Below is a small trained network, with its code and all its weights. Each question gives an input and a class and asks what happens when units are switched off, that is, made to give their printed mean instead of their output.

import numpy as np


def w(rows, s, z=0):
    codes = np.array(rows[::2]) - 128.0
    scale = np.full(codes.shape[1], s)
    scale[-1] = z or s
    return codes * scale


def norm(h):
    return h / np.sqrt((h * h).mean(-1, keepdims=True) + 1e-5)


def f(y):
    return np.maximum(y, 0)


def log_softmax(a):
    a = a - a.max(-1, keepdims=True)
    return a - np.log(np.exp(a).sum(-1, keepdims=True))


def net(x, mask):
    res = np.array(x, float).reshape(1, 5) / 4 @ E
    u = 0
    for l in range(2):
        y = f(norm(res) @ A[l][:, :-1].T + A[l][:, -1])
        res = res + np.where(mask[u : u + 5], y, B[l][:, -1]) @ B[l][:, :-1]
        u += 5
    return log_softmax(norm(res)[-1] @ U[:, :-1].T + U[:, -1])


A, B = {}, {}
E = w([
[158,113,159,6],'x0',
[254,232,124,93],'x1',
[93,148,234,93],'x2',
[163,126,229,171],'x3',
[90,198,62,118],'x4',
],0.007)
A[0] = w([
[69,164,155,26,6],'0.n1',
[186,249,86,126,56],'0.n2',
[210,153,198,127,21],'0.n3',
[161,25,97,92,2],'0.n4',
[128,140,218,144,133],'0.n5',
],0.011,0.0076)
B[0] = w([
[1,242,213,5,169],'0.n1',
[140,178,53,164,252],'0.n2',
[149,166,212,234,193],'0.n3',
[221,2,62,41,155],'0.n4',
[130,22,165,65,254],'0.n5',
],0.0094,0.0039)
A[1] = w([
[129,124,180,132,120],'1.n1',
[59,73,137,189,117],'1.n2',
[251,173,217,145,2],'1.n3',
[177,112,148,182,125],'1.n4',
[79,99,170,129,134],'1.n5',
],0.013,0.0086)
B[1] = w([
[148,147,131,119,198],'1.n1',
[64,126,136,181,253],'1.n2',
[255,146,219,186,221],'1.n3',
[131,143,120,29,209],'1.n4',
[172,180,102,152,242],'1.n5',
],0.0098,0.0045)
U = w([
[104,94,48,90,2],'0',
[26,91,114,225,197],'1',
[61,189,176,21,154],'2',
[106,25,234,134,71],'3',
[176,201,36,159,150],'4',
[242,145,208,153,176],'5',
[157,3,93,85,116],'6',
],0.022,0.0057)

Each question gives the input, the list of numbers given to net, and the class t.
The units are the neurons (one row each of A and B). Each row of codes is followed by its name. A weight is (code - 128) times the scale printed after its matrix; where a second scale follows, it is the last column's (A, B and U).
mask holds one flag per neuron, layer by layer. A switched-off neuron (its flag False) gives its mean, the last column of its row in B, instead of its output. The means were averaged over made-up inputs and are rounded, as every weight is.
A unit's drop is (log p(t) with every unit on - log p(t) with that unit switched off) / (log p(t) with every unit on - log p(t) with every unit switched off).
The circuit of an input: a set's keep is (log p(t) with only the set's units on - log p(t) with every unit switched off) / (log p(t) with every unit on - log p(t) with every unit switched off). Starting from all 10 units, units are removed one at a time, each time the one whose removal leaves the highest keep (on an exact tie, the one counted first), for as long as the keep stays at least 0.8.
units of the circuit, in order: the units of the circuit, biggest drop first
k most important neurons: the k neurons with the biggest drops, biggest first
k most important neurons of layer l: the k neurons of layer l with the biggest drops, biggest first
drop when u is switched off: that unit's drop, to one decimal
input [8,-3,7,-2,-8], class 2: 3 most important neurons of layer 0 -> (0.n1; 0.n3; 0.n4)
input [-1,-6,-3,2,-5], class 1: units of the circuit, in order -> (1.n2)
input [-2,3,-6,0,-5], class 4: units of the circuit, in order -> (0.n3; 1.n3)
input [-2,-3,-3,-2,-7], class 6: 3 most important neurons of layer 0 -> (0.n4; 0.n1; 0.n3)
input [2,3,-6,-1,-7], class 6: 2 most important neurons -> (0.n4; 1.n5)
input [-5,-1,-7,-8,-1], class 1: 2 most important neurons of layer 0 -> (0.n2; 0.n4)
input [1,0,-7,-3,-3], class 6: 3 most important neurons -> (0.n4; 0.n2; 1.n5)
input [4,-1,3,3,0], class 2: 3 most important neurons -> (0.n1; 1.n3; 1.n5)
input [5,-2,0,1,-3], class 6: 2 most important neurons of layer 0 -> (0.n4; 0.n3)
input [-1,1,5,-6,-5], class 2: drop when 0.n1 is switched off -> 0.2
